grid =
103   99  122  120  131  126  127  138
122  140  115  132  111  143  132  129
142  123  141  127  110  143  144  129
128  124  130  152  123  111  150  110
Indices start at 1.
(1, 1) => 103
(2, 1) => 122
(3, 1) => 142
(4, 5) => 123
(1, 6) => 126
(1, 3) => 122
(2, 2) => 140
(3, 5) => 110
(4, 6) => 111
(2, 5) => 111

a =
[[123 123 138 129 131 124 125 142 136 128 125 128]
 [121 126 122 132 113 136 125 117 128 128 126 129]
 [126 117 140 127 127 125 131 122 122 129 124 125]
 [124 134 129 136 124 131 129 120 129 126 126 126]
 [119 118 138 121 123 132 127 123 125 132 129 123]
 [133 109 123 130 135 136 131 124 125 124 127 124]
 [121 112 132 124 135 127 127 134 123 119 128 121]
 [132 119 133 128 120 132 129 126 124 129 128 132]
 [122 119 136 132 116 120 127 115 130 129 127 128]
 [117 137 137 130 122 118 131 122 132 125 125 127]
 [120 129 133 139 128 119 125 123 124 129 128 132]
 [116 139 130 129 133 119 129 132 126 130 129 124]
 [119 136 119 125 139 131 131 120 133 124 124 127]
 [126 104 131 131 124 132 129 125 132 135 133 129]]
Indices start at 1.
(1, 1): 123
(9, 2): 119
(3, 12): 125
(5, 8): 123
(4, 7): 129
(5, 5): 123
(1, 4): 129
(11, 10): 129
(5, 10): 132
(8, 5): 120
(2, 4): 132
(4, 11): 126
(12, 4): 129
(3, 3): 140
(10, 9): 132
(1, 8): 142
(11, 7): 125
(7, 6): 127
(2, 7): 125
(6, 4): 130
(2, 8): 117
(8, 7): 129
(9, 1): 122
(11, 9): 124
(4, 1): 124
(1, 11): 125
(1, 5): 131
(13, 4): 125
(3, 5): 127
(13, 8): 120
(10, 1): 117
(12, 11): 129
(14, 3): 131
(11, 8): 123
(10, 11): 125
(9, 9): 130
(6, 5): 135
(5, 1): 119

data =
[[124 122 129 132 124 138 125 127 118 142 108 115]
 [145 121 109 116 114 120 121 153 117 110 121 136]
 [145 113 115 126 136 122 133 141 120 131 125 114]
 [121 121 118 120 131 122 127 131 129 151 116 125]
 [140 126 149 129 120 133 128 123 149 127 134 130]
 [129 125 111 134 138 120 142 128 119 124 122 130]
 [134 123 122 129 124 132 137 121 130 132 129 126]
 [143 104 124 122 117 139 139 129 124 125 122 134]]
Indices start at 1.
(1, 1) -> 124
(7, 11) -> 129
(3, 6) -> 122
(7, 3) -> 122
(4, 6) -> 122
(5, 12) -> 130
(2, 10) -> 110
(7, 9) -> 130
(8, 6) -> 139
(8, 9) -> 124
(3, 9) -> 120
(3, 1) -> 145
(6, 7) -> 142
(2, 1) -> 145
(1, 8) -> 127
(1, 11) -> 108
(1, 7) -> 125
(5, 7) -> 128
(8, 3) -> 124
(6, 3) -> 111
(3, 8) -> 141
(3, 11) -> 125
(1, 12) -> 115
(8, 2) -> 104
(2, 7) -> 121
(4, 3) -> 118
(1, 9) -> 118
(2, 4) -> 116
(7, 6) -> 132
(1, 3) -> 129
(7, 2) -> 123
(2, 8) -> 153
(7, 8) -> 121
(4, 7) -> 127

x =
[[131 129 125 139 132 127 128 133 133 127 138]
 [128 135 124 129 127 129 134 123 136 130 118]
 [130 132 127 133 131 125 128 120 125 121 136]
 [126 120 124 125 130 126 140 139 124 133 120]
 [127 126 125 131 126 122 128 135 122 120 124]
 [128 133 130 132 134 124 123 128 132 132 125]
 [131 136 125 123 130 128 126 130 133 131 126]
 [130 135 126 130 128 124 132 125 128 121 145]
 [130 125 124 130 127 131 129 129 121 130 129]
 [128 126 128 127 131 131 122 118 116 142 132]
 [122 133 123 126 133 132 133 133 130 128 125]
 [125 118 128 124 125 126 132 126 132 130 119]
 [129 127 129 132 122 133 128 127 135 132 126]
 [124 125 127 120 131 130 131 126 137 123 151]]
Indices start at 1.
row 1 col 1 = 131
row 9 col 5 = 127
row 10 col 6 = 131
row 4 col 3 = 124
row 9 col 6 = 131
row 1 col 4 = 139
row 10 col 9 = 116
row 5 col 7 = 128
row 14 col 8 = 126
row 9 col 3 = 124
row 5 col 5 = 126
row 2 col 11 = 118
row 1 col 5 = 132
row 10 col 8 = 118
row 12 col 11 = 119
row 5 col 1 = 127
row 13 col 10 = 132
row 3 col 8 = 120
row 3 col 9 = 125
row 10 col 7 = 122
row 1 col 9 = 133
row 7 col 2 = 136
row 7 col 11 = 126
row 3 col 7 = 128
row 7 col 3 = 125
row 7 col 9 = 133
row 9 col 7 = 129
row 11 col 5 = 133
row 4 col 2 = 120
row 12 col 5 = 125
row 3 col 5 = 131
row 11 col 3 = 123
row 11 col 11 = 125

B =
[[129 130 120 143 117 142 128 137 137 132 114 124 107 118]
 [129 132 120 143 117 142 111 137 137 120 114 118 104 118]
 [129 130 120 143 117 142 114 137 137 120 114 118 104 118]]
Indices start at 1.
row 1 col 1: 129
row 3 col 14: 118
row 2 col 8: 137
row 2 col 9: 137
row 3 col 1: 129
row 1 col 6: 142
row 2 col 6: 142
row 3 col 5: 117
row 3 col 9: 137
row 1 col 14: 118
row 1 col 3: 120
row 1 col 13: 107
row 1 col 2: 130

W =
[[145 110 120 132 153 137 121 113 153 146 115 137 116 126]
 [136 125 129 129 133 134 125 125 120 132 130 132 129 131]
 [118 137 133 125 115 124 130 126 127 123 129 126 126 123]
 [127 130 129 130 127 130 128 133 112 123 132 127 136 130]]
Indices start at 1.
row 1 col 1 = 145
row 2 col 13 = 129
row 1 col 10 = 146
row 3 col 13 = 126
row 1 col 11 = 115
row 2 col 2 = 125
row 2 col 11 = 130
row 3 col 6 = 124
row 1 col 12 = 137
row 4 col 2 = 130
row 2 col 6 = 134
row 4 col 13 = 136
row 2 col 10 = 132
row 2 col 12 = 132
row 1 col 3 = 120
row 4 col 9 = 112
row 3 col 9 = 127

arr =
[[127 124 127 131 133 131 127 132 139 126 135 144 121 130 135 128]
 [127 118 124 127 124 126 125 139 118 124 125 115 130 123 126 133]
 [140 123 134 132 111 129 125 130 133 124 128 116 124 124 128 144]
 [121 138 136 130 138 119 128 113 142 129 129 120 133 131 123 124]
 [133 139 132 128 131 127 126 137 141 127 120 143 124 131 125 133]
 [115 114 126 132 125 128 137 156 138 126 131 133 126 122 122 130]
 [117 125 130 126 123 126 130 125 136 134 128 113 126 125 134 121]
 [123 127 120 125 130 129 136 133 136 123 128 118 118 128 123 129]
 [128 125 129 129 133 129 127 108 122 125 128 127 131 128 128 133]
 [127 117 122 126 142 119 127 141 114 123 128 129 137 128 123 131]
 [133 128 133 128 126 126 130 130 131 125 123 129 128 123 120 127]]
Rows and columns are counted from 1.
(1, 1)	127
(10, 2)	117
(9, 7)	127
(11, 16)	127
(3, 6)	129
(3, 5)	111
(11, 3)	133
(9, 4)	129
(2, 6)	126
(8, 3)	120
(2, 13)	130
(4, 10)	129
(5, 11)	120
(6, 1)	115
(9, 11)	128
(8, 11)	128
(10, 10)	123
(2, 11)	125
(9, 12)	127
(2, 1)	127
(3, 13)	124
(10, 8)	141
(3, 14)	124
(4, 2)	138
(4, 15)	123
(5, 13)	124
(6, 3)	126
(5, 10)	127
(7, 10)	134
(5, 5)	131
(9, 10)	125
(11, 2)	128
(4, 13)	133
(4, 12)	120
(11, 4)	128
